Here is a tiny trained network, its code and every weight. The questions are about switching its units off for an input and a class, where a switched-off unit gives its printed mean instead of its output.

import numpy as np


def w(rows, s, z=0):
    codes = np.array(rows[::2]) - 128.0
    scale = np.full(codes.shape[1], s)
    scale[-1] = z or s
    return codes * scale


def norm(h):
    return h / np.sqrt((h * h).mean(-1, keepdims=True) + 1e-5)


def f(y):
    return np.maximum(y, 0)


def log_softmax(a):
    a = a - a.max(-1, keepdims=True)
    return a - np.log(np.exp(a).sum(-1, keepdims=True))


def net(x, mask):
    res = np.array(x, float).reshape(1, 4) / 4 @ E
    u = 0
    for l in range(3):
        y = f(norm(res) @ A[l][:, :-1].T + A[l][:, -1])
        res = res + np.where(mask[u : u + 8], y, B[l][:, -1]) @ B[l][:, :-1]
        u += 8
    return log_softmax(norm(res)[-1] @ U[:, :-1].T + U[:, -1])


A, B = {}, {}
E = w([
[81,115,143],'x0',
[1,161,165],'x1',
[110,180,233],'x2',
[68,219,102],'x3',
],0.0083)
A[0] = w([
[149,167,107,119],'L0N1',
[233,215,157,143],'L0N2',
[50,43,120,36],'L0N3',
[102,128,195,34],'L0N4',
[236,250,185,86],'L0N5',
[13,130,127,57],'L0N6',
[122,169,62,151],'L0N7',
[185,51,120,2],'L0N8',
],0.014,0.0032)
B[0] = w([
[125,224,196,161],'L0N1',
[222,148,21,250],'L0N2',
[189,255,69,194],'L0N3',
[96,222,149,189],'L0N4',
[220,168,88,255],'L0N5',
[240,132,210,241],'L0N6',
[214,79,170,197],'L0N7',
[68,5,145,224],'L0N8',
],0.0083,0.0058)
A[1] = w([
[115,105,61,137],'L1N1',
[2,43,112,65],'L1N2',
[145,131,64,120],'L1N3',
[232,184,6,1],'L1N4',
[14,244,168,145],'L1N5',
[183,91,113,109],'L1N6',
[216,81,108,153],'L1N7',
[124,113,205,158],'L1N8',
],0.0096,0.0059)
B[1] = w([
[27,133,137,163],'L1N1',
[70,182,88,140],'L1N2',
[100,172,167,171],'L1N3',
[153,229,101,224],'L1N4',
[147,189,201,192],'L1N5',
[107,141,97,188],'L1N6',
[118,133,3,254],'L1N7',
[141,133,161,168],'L1N8',
],0.0066,0.0073)
A[2] = w([
[142,174,88,92],'L2N1',
[45,69,160,44],'L2N2',
[178,178,249,252],'L2N3',
[183,124,162,130],'L2N4',
[197,247,155,113],'L2N5',
[128,93,173,222],'L2N6',
[124,33,100,123],'L2N7',
[47,127,144,83],'L2N8',
],0.012,0.0019)
B[2] = w([
[122,122,99,170],'L2N1',
[163,95,63,134],'L2N2',
[124,47,189,216],'L2N3',
[69,172,184,160],'L2N4',
[204,85,84,250],'L2N5',
[254,214,126,139],'L2N6',
[46,88,164,161],'L2N7',
[199,111,76,131],'L2N8',
],0.0095,0.012)
U = w([
[123,194,250,175],'0',
[47,102,61,112],'1',
[211,198,59,180],'2',
[146,22,85,142],'3',
[58,153,143,29],'4',
[55,179,137,48],'5',
[80,112,161,2],'6',
[95,143,128,132],'7',
],0.018,0.013)

Each question gives the input, the list of numbers given to net, and the class t.
The units are the neurons (one row each of A and B). Each row of codes is followed by its name. A weight is (code - 128) times the scale printed after its matrix; where a second scale follows, it is the last column's (A, B and U).
mask holds one flag per neuron, layer by layer. A switched-off neuron (its flag False) gives its mean, the last column of its row in B, instead of its output. The means were averaged over made-up inputs and are rounded, as every weight is.
A unit's drop is (log p(t) with every unit on - log p(t) with that unit switched off) / (log p(t) with every unit on - log p(t) with every unit switched off).
The circuit of an input: a set's keep is (log p(t) with only the set's units on - log p(t) with every unit switched off) / (log p(t) with every unit on - log p(t) with every unit switched off). Starting from the 12 units with the biggest drops (on a tie, the unit counted first), units are removed one at a time, each time the one whose removal leaves the highest keep (on an exact tie, the one counted first), for as long as the keep stays at least 0.8.
units of the circuit, in order: the units of the circuit, biggest drop first
k most important neurons: the k neurons with the biggest drops, biggest first
k most important neurons of layer l: the k neurons of layer l with the biggest drops, biggest first
drop when u is switched off: that unit's drop, to one decimal
input [0,-8,-1,-5], class 3: 2 most important neurons of layer 0 -> L0N8, L0N3
input [-7,-2,2,-8], class 3: most important neuron -> L0N8
input [-7,2,2,-6], class 3: 3 most important neurons -> L0N8, L0N3, L2N7
input [-5,3,-2,1], class 3: 2 most important neurons of layer 2 -> L2N3, L2N5
input [5,-4,0,-3], class 1: 2 most important neurons of layer 0 -> L0N6, L0N7
input [-7,-5,1,-8], class 3: units of the circuit, in order -> L0N8, L0N3
input [3,2,-5,-6], class 1: 3 most important neurons -> L0N8, L2N5, L0N3
input [-6,2,-4,0], class 3: 2 most important neurons -> L0N7, L0N3
input [0,4,-2,5], class 0: 2 most important neurons -> L0N2, L0N5
input [8,-5,-3,2], class 1: 2 most important neurons -> L0N6, L2N5
input [-1,6,-5,6], class 0: 2 most important neurons -> L0N2, L0N5
input [3,-4,-1,-2], class 3: drop when L0N8 is switched off -> 0.2
input [-3,5,4,-7], class 0: drop when L0N2 is switched off -> 0.1
input [-4,-1,-3,-5], class 3: drop when L2N5 is switched off -> -0.1
input [-2,3,0,4], class 0: most important neuron -> L0N2
